Each row has a class, written as a number after it.
[ -18 -366 -156  188   42   86   15   55  -96 -509 -187 -258   30  100
  184   62 -291   12 -222  105   68 -129  111   15 -211  188 -127   22
  -72   27   58  336  -27  501   65 -213 -125 -406] -> 2
[ 129  -82 -117   85 -116 -159   27  -71  -68  -54   38 -186    4   42
   41 -262 -209  153   -5   42   23  -39  176 -199  379  179  267  -42
  275 -158    5 -284   58 -143  -95   20   53  209] -> 0
[ 211  -84   18  194  169  -85 -110 -216   47  289  139 -206 -282  -67
 -101  -95  153  177  373  214 -169  165   58  -78  396 -123  212 -131
  192   39   16 -259  302  -77  -77   -3  386 -204] -> 3
[ 160  210  174   -9   -3 -268   86 -218  -77  408  144  -67 -161  -44
  -72 -282  186  309  327  352  -95   61  370 -250  213    1  156 -137
   57   89   13 -121  146 -431  203   36  123   48] -> 8
[-160  -52  -97  638  238  174 -196  153  -90 -431 -103 -203  136   18
   42  158 -126  -62   74 -134 -223  164  282 -119 -277 -258  295  220
   18  -40  -64  314  -12  340 -276  -83  222   67] -> 0
[ 200  -33  -22  203  373   44   77 -128   82  183 -133   77 -401   27
  -61  192  368 -292 -168  -15  130   54 -248 -184 -104   13  -28   -9
  -78   94   81 -198  -91  -25   13  147  -32   31] -> 10
[-303 -299 -121  615   91  134   81    0  -95 -709 -112  -78  298  -45
  338   25 -185  -72 -385  151  133  412  532  134  360  719  233  103
  431   39 -573  -37 -246   87 -283   42    7 -267] -> 0
[-216  112  -88 -178 -258 -512   21  279 -184 -371  117  108  373 -141
  -24 -283 -356  106    7   63 -144 -195  490 -235 -284  106  185  256
  103 -132 -145 -322  -60 -235  -64  -32  139 -229] -> 11
[-144  -22  -90  264   83   81 -236 -156   20 -394 -101 -285   20  100
  -15 -329 -173  -15   93   31  -31  117   85 -146   56 -166  184 -162
  -92  -20  -80  476  165  335 -273  186  -82  147] -> 2
[-163   76  222 -157 -215  342  -28  -80 -156 -240  -89   84  460  181
   17 -275  -54   45  -26  -66  -60 -137 -222   92   -5  -12   76  231
  242  197 -438 -169  -98  -61 -138    3  -87  -99] -> 2
[-131 -319 -324  312  159   56  180  210  242 -212 -167  245  319  -46
  253  260  171  -83 -267 -105  183  290  402  295   88  676 -165  -56
  255   -2 -179  162 -137   21  147   78 -178   51] -> 2
[-144 -318 -176  337   17  207  -76  306 -123 -421  147   68  311 -163
  225   51   82  183  141   98  -25   -7    5  223  137  121   18  -26
 -223   56 -256  371  -59  102   68   15  -42 -310] -> 7
[-303   99  213  -13  170  145  104   49   25  -13   90  165  116  -43
 -223  248 -158 -451 -517 -103 -212  207    3  -33  223  -83    1  203
 -206  102  103  352   46 -135  -83 -192   34  -39] -> 1
[ -72 -376  -77  450   76  310   37   93 -230 -441 -240  -60   85   74
  147   -4 -184  119 -455   44  154   80 -207  130   44  275  -52   47
   35   43 -211  400 -162  478   61  -99 -179 -217] -> 2
[ -20 -373 -215  759  168    3   75  238 -129 -319   75  -52 -181  -33
  119  326 -330 -112 -251 -285   25  -10   10    2 -213  184  -26  186
  176 -168   34  129 -148  429 -224 -174  -75   -3] -> 9
[ 207  -27  137  438  147   52 -143 -355 -144  190 -320  -29 -458  192
 -127   40  -89 -219 -247   63   -5   60  -21 -286  398 -383  307  -92
   66  -51 -167  113  -23   43 -139   77   51  125] -> 4
[  70  -97 -207    0  114  154 -212  -27  141  334  350  -13 -292 -136
 -185  103  304  -34  332   34    2   29 -474  199 -396 -195 -194 -215
  -69  -93  163 -223  192  194  252   59  -58  229] -> 9
[-299 -285  452  -16  -89  259  158 -145 -138 -536 -153  268  799   81
  282 -223 -158 -209 -473  121  -10   89  224  414  507  323  414  291
   84  239 -421  231 -197 -305 -331 -119   21 -333] -> 5
[ -18   -6  -97  258   59  369 -168  126  -74 -279 -282 -119  259  101
  -26  -75 -264  -36 -118  -82 -123  -45 -402   46   16  -80  262  107
  115  -59 -210   43  -51  347 -164 -234 -110    9] -> 4
[  78  168  -39   82 -202 -222 -149 -144 -146  195  212 -166 -146 -123
  108  -93  142  366  429  332   -4  -90  211  -54  -56  -21   30 -172
  199  178 -163 -325  166  -34  389 -132  124   13] -> 8
[   2  248   65 -186 -135 -235 -205  -85   40  155  259   -5 -500 -105
 -265 -349  213  148  445  288 -152 -115  -22 -173 -253 -272  -47   -4
  -93  165  129  275  308  -34  269   41   78  117] -> 11
[ 142 -120 -106  183 -101 -399  -66  -83   17  107  -28   71  -61  -28
   78 -265 -244  -34 -372   96   70   85  115  -81   -4  304  213   59
  127  -73  265 -204  -46 -100  192   19   47  281] -> 9
[  60 -276   32  526  208  413 -124 -100   14 -481 -244 -216  -71   84
  300 -116  113  143    2 -141    9  176 -210   35  405  228   15 -227
   32  -22 -370  474 -156  486 -186 -104 -229  -42] -> 3
[ 246 -145  103   -8  137 -131  -49  -40  -62  251  147  -60  -61 -152
   58 -294  312  347  433  173  -69  100   22  -29   19  -27  196    3
  -53  162   53 -227  262  -47  259  -27  157  -99] -> 1
[-187  -58 -196  283  281  222 -264  -57  -65 -215 -132 -124  125  114
 -242 -107    6  -44  107 -240  -50  137 -129 -190 -232 -261  -13  123
  -28 -200  -65  169 -119  519 -199   91  -93  253] -> 6
[-371  114  325 -128  254  270   84  311 -163 -454   63   28  615 -173
  201 -119  271  194 -193    6 -287  386  342   42  230  486  121  102
  207  403 -170  361  -21 -260  -61 -114  196 -118] -> 7
[ -70   21  301  238  188   -5  173 -137 -237 -313  122 -254  -21  -75
  121 -367   76  173  -83  371  -44  228  547 -227  445   51  396  -91
  330  195 -177  -65   30 -298 -263   26  219 -136] -> 9
[  19 -138   43  207   44 -133 -144  -42  -81  -81  126  261  -35  -17
  -15   49  271 -115  139  176 -115  105  329   24 -123 -223  265   92
  -42   50 -216  -84   21  -72  -88  202  -39 -358] -> 5
[ 188 -129  112  210  -59   30  163 -130 -214 -190  198  114   28  -87
  151 -421   23  210 -148  299  168  184  300  -40  316  402  200  -70
  527  177 -216 -146   47 -254  -99   69   17  101] -> 0
[-360  -16  -19  -86  131 -549  163   21  109  -24  126 -169  208 -266
  247  -11  175  111   59  340 -204   90  337  -54 -486  435 -100  307
 -409  246  129   58  264  -76  399  -36  -68 -319] -> 6
[  20  281   -4   55  172  284  217   -1  -79  -29 -241  -77  -94   47
    3 -146  136  156  190  148   87   44   65 -132  472  -17  149 -112
  146   84 -271  -63  295  -28 -133 -100   27  -64] -> 0
[ 144 -148  279 -373  186  -85  312   24   97  106   61  134  146   24
 -206  -72   48 -287 -267 -204  -19 -129  121 -169  398  289  164  172
  223   90  -74  -27   17 -402 -416   -4 -136  303] -> 7
[  38 -258  283  406  -62  172 -299  -36 -525 -201  -67   29   -9   18
   60  151   19  252  238 -145  -34 -192 -268   55  110 -345  314  -99
 -144  164 -484  475 -174  229   64 -112  178 -299] -> 5
[-136 -201  -94  593  216 -165  -26  107 -182 -409  185    0 -192  -63
  -13   23 -141   43  -33  -40   25   67   19 -125 -233  237  -11  119
  140  -39   84  233    8  256  -57   33   15   25] -> 5
[  -9    9  164  -90  154 -434 -209 -171  216  257  426   29 -204 -156
 -133 -143   92 -134  469  128 -102   91  299  -56 -667 -326  -25  -47
 -177    3  557  -52  339 -193  319  101  109   56] -> 9
[  48  278 -117  287  383  184 -102  -68  -78 -140  175  208  -54  -84
 -360 -387   21 -118  441   93 -115  283   51 -331  519 -209  296 -137
  120 -220  -97 -201  -50 -198 -614  159  280   11] -> 11
[ 112   20  207  174   85  165  130  -39  -84 -178   20 -117  265  -90
  221 -325 -215  109  -60  307    1  265  544  -61  546  221  339 -153
  397  112 -195 -176   68 -393 -281  -82  290 -353] -> 3
[ -75  237 -256  266  -78  -67 -169  -32  -47 -157 -121  126   61    9
  -96   12   95   32  236  252  -35   94   90  -71 -135   49  231  176
  222    3 -445 -276  -94   19  -70  222   84  -73] -> 10
[ 323  120  -24  127  -70   17   17   15 -161 -162   79  -24 -167  -81
   -9 -332   34  229  356  184   15  -93   28 -219  450  -82  444 -108
  441   75 -232 -249  -66 -112 -182 -114   67  141] -> 8
[ -45  -62  -14  312   -8  -79    2  -53 -104 -133 -110  148  -97   33
   61 -140 -117   29  135  151  -63  -56  306 -160 -215 -133 -201  -98
 -263   62 -199  605  -78  -61  -20  208 -184 -321] -> 8
[  88  -23  363  261  189 -102   10 -305   67  294   98  119 -235   -5
 -119  269  359  -78  352  112  -27   25  294   48  186 -323   56  -54
 -347   11 -102  297   43 -233  -52  -42  238 -292] -> 11
[-216   25  -58   30 -118  352 -119  133  126 -173    3  116  380   51
  -64  325  126 -240 -344    1   27   -2 -352  266   13  -76   22  231
 -269   21 -158  377 -157   89  -15   83 -302    8] -> 9
[-206  199  323 -408   45   42  204  282 -112 -274  116  296  126 -152
  -55 -315  -84   89  -56  195 -175  144   43   59  224  365 -160  -28
   54  143  -97  183 -263 -319   -6 -102 -103  -90] -> 4
[  76  211   85  152  195 -241   69  -42 -149  354  -90   69 -208  -37
  -32   15   60  156    7  115  -27   57  203 -266  194  -85   36   37
  117   60  187  -73  207  -18  153  -76  340 -159] -> 6
[-262   82 -271  225  -35  210  -83 -211   38  212   80 -131  185   72
 -242  370  390  -99  251 -148  149 -179  107  -24 -495 -194  -46   77
 -410  139 -123  787   29  265  153  139   71  202] -> 11
[ 265   77   66   56  -51   67 -206 -235  189  224  -44 -188 -301   28
  -72  -67  240  239  299  115  -75  115  -54   59  357   58  -71 -268
  227  -36 -240   44   93    0  -70  -90   80  -77] -> 4
[ 287  -99  165  -65 -116   90   35 -164 -151  244   10  116  116    8
  -70 -196 -152  104   69  197   51   30   59   39  238  -74  197 -121
  255  117 -166 -173   -4 -377  -17   52  108  -14] -> 8
[  65 -222    2  246  -68  105 -549   19  -81  -62  -89  -39 -193  186
 -222  351  144  -38  214  -39   28 -264 -212   91  -45 -490  126  -56
 -271  -46 -185  578 -126  342  113  190   15   12] -> 4
[   6  439   -9  104 -186  284 -175 -278  -16  216  -28 -122   -2  207
 -162 -344  -25  131  313  113   35  -55  -25 -237  445 -211  219 -180
  229 -102 -427 -164  176 -102 -144  269  183  359] -> 9
[-144   80  122  315  120   56 -189  -51 -147 -273 -277 -220  161   70
   44   -9   42    7 -283   97  -22   90    7 -113 -139  115  310  142
 -106   60 -262  361 -131  184  -99    1 -143   61] -> 7
[   9 -102  265  -22  234 -105  152 -178  -90   51  114   38  -64 -144
   33 -347  100   61   53  147    8  215  588 -218   83   36  -20 -196
   -2  116  -11  215  267 -317   88    9  112 -117] -> 1
[-166   89  391  185  171 -114   71  -84 -167   80  148  125  254 -211
   24 -296  155  228 -125  445 -130  394  357   78  249   91   69  106
 -126  364  -40  179   44 -240  280 -264   81 -263] -> 5
[ -99 -281 -205  358   36  -21 -178 -123 -365 -181  177  294  -77  -18
 -214 -187  110  -19   51   52    6 -154 -291  -86 -406  -39   36  303
   28  -65 -156  211 -105  266  -35  169 -243  307] -> 7
[-103  -38 -132 -193 -112   40  432  -37 -150 -511 -416   25   30   98
  199 -102  322   27 -143  156   49 -263  138  -56  415  598  395   15
  277  188 -899  138  -44   46 -491   99 -301 -295] -> 7
[-263   67  261   72   30  210 -142 -293 -264  -53  -71  101  168   62
   87 -120  317  148  126  162 -183   67   11  -97  338 -109   71  150
   40  159 -437    3   11 -109  126  123  344 -147] -> 2
[ 207   93  157 -157    1   18   77 -116  -72  128  108 -145   71   49
  -75 -195 -188  -57  -15    6   66  -99   11 -193  333 -198  312  -30
  197  -79   34 -421  112 -160 -374    6   39  112] -> 6
[ -90  -40  301   16  287  216   19 -106 -117 -391 -307 -160    1  -16
  121 -449  -12  156 -136  370 -108  338   79 -168  300  169 -113 -190
 -123  309 -285  518 -113    7  -66   92 -130 -547] -> 11
[-180  -87  -58  410   73  -36 -220  377   30 -403  208 -322   66  -79
  137  593   85  274  246  -96 -123 -188 -121   58    7 -116 -224    5
 -215  -59   15  566   55  348    3    3  220 -234] -> 5
[-141 -278  -23  413  243 -193 -142  120  175 -361   91  137  179  -55
  123   67 -239 -324 -510 -126   -8  203  286   39 -304   -2  -83  125
 -298 -151  545  553   65  470  109 -131  -54  211] -> 11
[  27  226  -72 -104  104 -147 -128  220  -47  137  134   17 -202 -281
 -119  -96  254  339  609  303 -123   -9   37   27  379 -193  -11 -186
   73   84   -9  -89   90  -41  141 -247  247 -438] -> 2
[-110   69   49  206  277  -57  187 -188 -133  111  -54  184   65  -48
 -169 -167  249   27  201  188   55   16  391 -204  348 -116   81    2
  -32  178 -321  416  204  -31 -154   42   29 -212] -> 5
[-265  459  410 -174  -99   29 -217  156 -258 -388   64  -61  205  -40
   19 -138 -131   36 -141   44 -172   67   76 -233  358 -140  251  -15
   54  174 -204   46 -176 -313 -178    4   92 -216] -> 6
[-134  292  -79  -51   14 -405  200   29  154 -198  -76 -276   94  -50
  -60 -202  -87   40   25  120 -307   27  436 -349  366  360  359  269
  209  170   -3   36  202 -351 -394 -125  230 -203] -> 6
[-322 -139  208  -26  117  132  262  274 -226 -641   96  234  114 -143
  319    8  180  -32 -154  261 -277  220  150  100  505  437  245   -3
   51  327 -430  223  -12 -392 -216  210 -145 -684] -> 1
[   3  -78  121 -280  -17 -345  102  147  322   52  405 -517 -297 -118
    6  266 -374 -183 -327 -161  154  201  366   25 -566  -96 -557 -241
  -73  -51  462 -841  119 -168   52  -68    0 -174] -> 2
[-273 -304   87  609  168   97 -391  -48 -125 -288  -16  -45  113   15
  -44   31 -316   -9 -147 -210 -295  305  -68  -13  177  -67  -63  105
 -229 -144  -66  578 -132  394   62 -187   40  -24] -> 0
[-252  309  103  221  174  276  -53 -215 -105 -195 -290  162  -37  187
 -158  -60  100 -211 -127   64  -93    9  114 -207  463 -112   95   29
   -9   -6 -255  700 -145  167 -281  -17  128  265] -> 5
[ 219   36 -110    6  -17  -18  -77 -128 -131  160  -21   43 -208   27
 -119  -89  215  190  600  136  -72 -131  124 -127  -41 -483   98 -261
  -79   -4 -269 -116  151   11  -22  100   27 -132] -> 7
[-327  150  371   85 -184 -157   -3  -70  -34 -537  301 -157  173  -71
  257  144  359   25 -152  491 -311   61  372 -130  415  303  269   78
 -225  342 -536  417 -139 -507  -68  235 -187 -314] -> 8
[  66  121   54  140   17 -112   71 -180  -68   57 -105  -85 -226   18
  191 -274   85  148  182  271  157  -32   85 -162  241  167  142 -107
  219  186  -85  -87   98 -208  175  152 -130   15] -> 10
[ -12   84   22  -22   97  -34 -212  -94  198   88  251 -177   44 -176
   53  120  232   59  323   26 -240  192 -174   23  -70 -104  -22  -63
 -251   47  176  193  192   97  125  -61   52  187] -> 5
[  53 -552 -191  342  173   74  213 -357  272  190  -50   33 -183  131
   -1  315  210 -122  -57 -111  210   66  -13  157 -108  231 -516 -102
 -304  -65  -11  545  -14  394  253   96 -328   22] -> 11
[  -8  100  -49 -104   39   65   52 -236  133  377   95  163  128  -22
 -288 -286   49  -94 -120  194  196  112   13   91  420  -69   63  -49
   96  -75  218   36  198 -175   52  -20   31  437] -> 3
[  20 -319  145  307  133   48   80  111  -66 -182   50 -124 -119  -23
  200  111 -289 -133 -139 -186   16    7  268  -95 -251  -70 -246  -13
 -232   86  -50   92  -19  123 -110  -63  -13 -690] -> 11
[-190   79  111 -263  192 -231   12  251  105  -71  234  486  193 -281
 -132 -348 -122 -339 -255   32 -158  281  101  -63   61  -71  182  233
  -96   13  433  129  112 -257   -1   56  -22  274] -> 7
[ -60 -284  -87  230  204  149  161  159 -104 -503    5  -65  308  -26
  216 -130  -18   51 -322  130   97  187  229  -93  -49  500   43  107
  -94  148  -16  199  -78  129   54   76  -84 -296] -> 4
[ -86   60  144  130    8  -16  123   10 -216 -359  -63  -20  -84   -3
  101 -276  -56  301  131  241 -266   40  491  -66  448  262  -45  -95
  477  217 -307  111  -34   -9  -81 -438   87 -448] -> 8
[ -59 -120   61   -6 -243   64 -237  178 -213 -444  110  260  122  -71
   28 -229 -344   59 -149   41  -64  -14 -270   40   87   33  -12  101
  -34  139   62  403 -140  113  265 -120  -46 -378] -> 1
